Below are the code and all the weights of a small trained network. Each question names an input and a class and asks about switching units off, where a switched-off unit gives its printed mean instead of its output.

import numpy as np


def w(rows, s, z=0):
    codes = np.array(rows[::2]) - 128.0
    scale = np.full(codes.shape[1], s)
    scale[-1] = z or s
    return codes * scale


def f(y):
    return y / 2 * (1 + np.tanh(0.7978845608 * (y + 0.044715 * y**3)))


def log_softmax(a):
    a = a - a.max(-1, keepdims=True)
    return a - np.log(np.exp(a).sum(-1, keepdims=True))


def net(x, mask):
    res = np.array(x, float).reshape(1, 5) / 4 @ E
    y = f(res @ A[0][:, :-1].T + A[0][:, -1])
    res = res + np.where(mask, y, B[0][:, -1]) @ B[0][:, :-1]
    return log_softmax(res[-1] @ U[:, :-1].T + U[:, -1])


A, B = {}, {}
E = w([
[81,162,100,201,113,173,109,171],'x0',
[189,138,187,158,78,138,127,123],'x1',
[133,123,123,129,128,127,128,133],'x2',
[165,207,138,132,162,107,8,137],'x3',
[127,120,129,132,131,128,123,126],'x4',
],0.018)
A[0] = w([
[94,180,102,217,62,238,75,162,155],'neuron 0',
[111,220,106,168,224,70,65,168,4],'neuron 1',
[137,125,168,180,64,188,146,137,21],'neuron 2',
[144,59,144,162,22,115,213,60,84],'neuron 3',
[115,190,128,251,77,168,111,180,3],'neuron 4',
[79,137,80,74,216,54,106,113,31],'neuron 5',
[140,178,109,143,184,115,45,136,173],'neuron 6',
[56,114,73,142,145,154,168,130,119],'neuron 7',
[29,100,84,159,122,191,175,170,127],'neuron 8',
[91,86,123,98,155,89,152,86,71],'neuron 9',
[224,156,172,92,128,54,81,98,83],'neuron 10',
[100,103,104,23,234,79,144,91,135],'neuron 11',
[101,109,127,94,118,201,109,107,96],'neuron 12',
],0.011,0.017)
B[0] = w([
[89,46,102,129,81,128,170,140,251],'neuron 0',
[51,50,59,154,42,143,232,180,189],'neuron 1',
[64,88,41,144,30,89,144,165,147],'neuron 2',
[148,113,188,53,197,191,177,188,250],'neuron 3',
[198,165,231,41,248,199,144,133,178],'neuron 4',
[195,141,219,85,218,178,128,132,169],'neuron 5',
[174,141,173,50,166,146,134,107,242],'neuron 6',
[115,152,104,206,126,109,122,71,203],'neuron 7',
[124,180,72,201,90,47,63,57,239],'neuron 8',
[101,102,84,113,99,104,135,76,162],'neuron 9',
[166,196,110,197,169,88,58,58,207],'neuron 10',
[91,74,132,106,76,155,192,213,228],'neuron 11',
[98,113,147,159,159,127,106,122,128],'neuron 12',
],0.012,0.017)
U = w([
[1,39,48,145,89,150,214,157,196],'0',
[194,146,180,65,212,199,165,140,176],'1',
[122,225,67,248,154,78,50,40,3],'2',
],0.0086,0.0032)

Each question gives the input, the list of numbers given to net, and the class t.
The units are the neurons (one row each of A and B). Each row of codes is followed by its name. A weight is (code - 128) times the scale printed after its matrix; where a second scale follows, it is the last column's (A, B and U).
mask holds one flag per neuron, in row order. A switched-off neuron (its flag False) gives its mean, the last column of its row in B, instead of its output. The means were averaged over made-up inputs and are rounded, as every weight is.
A unit's drop is (log p(t) with every unit on - log p(t) with that unit switched off) / (log p(t) with every unit on - log p(t) with every unit switched off).
The circuit of an input: a set's keep is (log p(t) with only the set's units on - log p(t) with every unit switched off) / (log p(t) with every unit on - log p(t) with every unit switched off). Starting from the 12 units with the biggest drops (on a tie, the unit counted first), units are removed one at a time, each time the one whose removal leaves the highest keep (on an exact tie, the one counted first), for as long as the keep stays at least 0.8.
units of the circuit, in order: the units of the circuit, biggest drop first
most important unit: the unit with the biggest drop
k most important neurons: the k neurons with the biggest drops, biggest first
drop of u: that unit's drop, to one decimal
input [4,-1,-4,-5,1], class 2: units of the circuit, in order -> [neuron 8]
input [0,1,-2,-8,-3], class 1: 2 most important neurons -> [neuron 3; neuron 0]
input [1,-5,4,7,6], class 0: 2 most important neurons -> [neuron 1; neuron 4]
input [2,0,0,-2,5], class 2: units of the circuit, in order -> [neuron 11; neuron 3]
input [2,0,-3,-7,6], class 2: 2 most important neurons -> [neuron 8; neuron 11]
input [6,0,2,-3,7], class 2: 2 most important neurons -> [neuron 8; neuron 11]
input [-8,-3,3,-1,0], class 0: 3 most important neurons -> [neuron 11; neuron 6; neuron 4]
input [0,3,8,-2,3], class 1: 3 most important neurons -> [neuron 1; neuron 0; neuron 11]
input [6,0,-4,7,-2], class 0: 2 most important neurons -> [neuron 1; neuron 0]
input [-6,2,3,-5,1], class 1: 2 most important neurons -> [neuron 3; neuron 0]
input [-5,2,-4,-6,-7], class 1: 2 most important neurons -> [neuron 3; neuron 0]
input [8,3,4,3,-5], class 1: 3 most important neurons -> [neuron 4; neuron 6; neuron 11]
input [-5,2,8,-7,-8], class 1: 3 most important neurons -> [neuron 3; neuron 0; neuron 1]
input [2,-3,3,4,3], class 0: most important unit -> neuron 1
input [7,-6,-8,6,3], class 0: 2 most important neurons -> [neuron 1; neuron 0]
input [-7,0,-2,-2,6], class 0: drop of neuron 5 -> 1.1
input [5,-1,1,7,-8], class 0: drop of neuron 0 -> 1.5
input [2,-3,2,-4,3], class 2: drop of neuron 8 -> 0.2
